Below is a small trained network, with its code and all its weights. Each question gives an input and a class and asks what happens when units are switched off, that is, made to give their printed mean instead of their output.

import numpy as np


def w(rows, s, z=0):
    codes = np.array(rows[::2]) - 128.0
    scale = np.full(codes.shape[1], s)
    scale[-1] = z or s
    return codes * scale


def norm(h):
    return h / np.sqrt((h * h).mean(-1, keepdims=True) + 1e-5)


def f(y):
    return y / 2 * (1 + np.tanh(0.7978845608 * (y + 0.044715 * y**3)))


def log_softmax(a):
    a = a - a.max(-1, keepdims=True)
    return a - np.log(np.exp(a).sum(-1, keepdims=True))


def net(x, mask):
    res = np.array(x, float).reshape(1, 5) / 4 @ E
    u = 0
    for l in range(2):
        y = f(norm(res) @ A[l][:, :-1].T + A[l][:, -1])
        res = res + np.where(mask[u : u + 9], y, B[l][:, -1]) @ B[l][:, :-1]
        u += 9
    return log_softmax(norm(res)[-1] @ U[:, :-1].T + U[:, -1])


A, B = {}, {}
E = w([
[90,96,146],'x0',
[198,12,179],'x1',
[132,132,127],'x2',
[93,91,147],'x3',
[107,253,223],'x4',
],0.0052)
A[0] = w([
[68,166,147,100],'L0N1',
[180,99,98,72],'L0N2',
[208,129,221,137],'L0N3',
[154,147,248,62],'L0N4',
[98,229,175,130],'L0N5',
[83,125,36,157],'L0N6',
[79,144,162,196],'L0N7',
[166,178,23,181],'L0N8',
[107,164,131,3],'L0N9',
],0.013,0.0036)
B[0] = w([
[167,110,151,171],'L0N1',
[160,115,191,153],'L0N2',
[44,40,48,223],'L0N3',
[57,198,2,213],'L0N4',
[138,125,196,255],'L0N5',
[38,140,7,231],'L0N6',
[192,216,105,180],'L0N7',
[90,109,129,234],'L0N8',
[143,144,150,125],'L0N9',
],0.0085,0.0059)
A[1] = w([
[201,44,85,251],'L1N1',
[112,147,139,55],'L1N2',
[102,181,102,228],'L1N3',
[162,97,172,73],'L1N4',
[158,103,135,184],'L1N5',
[144,170,250,161],'L1N6',
[80,121,136,52],'L1N7',
[121,140,153,96],'L1N8',
[115,123,96,15],'L1N9',
],0.014,0.0023)
B[1] = w([
[130,153,220,231],'L1N1',
[210,104,76,128],'L1N2',
[90,72,117,255],'L1N3',
[130,158,145,129],'L1N4',
[83,118,150,132],'L1N5',
[148,255,133,200],'L1N6',
[122,184,63,151],'L1N7',
[219,135,101,122],'L1N8',
[114,173,89,153],'L1N9',
],0.0081,0.0057)
U = w([
[6,100,39,190],'0',
[128,219,148,205],'1',
[186,86,113,28],'2',
[183,92,127,2],'3',
[177,102,139,12],'4',
[173,93,121,12],'5',
[112,32,215,239],'6',
],0.018,0.0085)

Each question gives the input, the list of numbers given to net, and the class t.
The units are the neurons (one row each of A and B). Each row of codes is followed by its name. A weight is (code - 128) times the scale printed after its matrix; where a second scale follows, it is the last column's (A, B and U).
mask holds one flag per neuron, layer by layer. A switched-off neuron (its flag False) gives its mean, the last column of its row in B, instead of its output. The means were averaged over made-up inputs and are rounded, as every weight is.
A unit's drop is (log p(t) with every unit on - log p(t) with that unit switched off) / (log p(t) with every unit on - log p(t) with every unit switched off).
The circuit of an input: a set's keep is (log p(t) with only the set's units on - log p(t) with every unit switched off) / (log p(t) with every unit on - log p(t) with every unit switched off). Starting from the 12 units with the biggest drops (on a tie, the unit counted first), units are removed one at a time, each time the one whose removal leaves the highest keep (on an exact tie, the one counted first), for as long as the keep stays at least 0.8.
units of the circuit, in order: the units of the circuit, biggest drop first
most important unit: the unit with the biggest drop
k most important neurons: the k neurons with the biggest drops, biggest first
top k neurons in layer l: the k neurons of layer l with the biggest drops, biggest first
drop when u is switched off: that unit's drop, to one decimal
input [-2,2,0,-2,0], class 6: most important unit => L0N6
input [3,1,-6,-5,-7], class 6: top 2 neurons in layer 0 => (L0N4, L0N2)
input [1,-7,-5,-3,1], class 1: units of the circuit, in order => (L0N3, L0N4)
input [-4,-7,-1,7,1], class 1: units of the circuit, in order => (L0N3, L0N4)
input [-4,-8,-3,0,1], class 1: 2 most important neurons => (L0N3, L0N5)
input [0,4,-5,-7,8], class 0: 2 most important neurons => (L0N4, L0N3)
input [6,1,8,8,-1], class 6: units of the circuit, in order => (L0N4, L0N6)
input [0,0,-7,3,4], class 1: 3 most important neurons => (L0N7, L0N6, L0N5)
input [0,-3,-7,-6,1], class 1: top 3 neurons in layer 0 => (L0N3, L0N4, L0N5)
input [-7,-3,-2,0,1], class 1: 2 most important neurons => (L0N3, L0N4)
input [-6,3,-2,-1,6], class 0: drop when L0N3 is switched off => 0.1
input [-3,8,-5,3,-3], class 6: drop when L1N4 is switched off => 0.0
input [-7,1,8,-8,4], class 0: drop when L0N3 is switched off => 2.8
input [3,3,3,-7,-8], class 6: most important neuron => (L1N1)
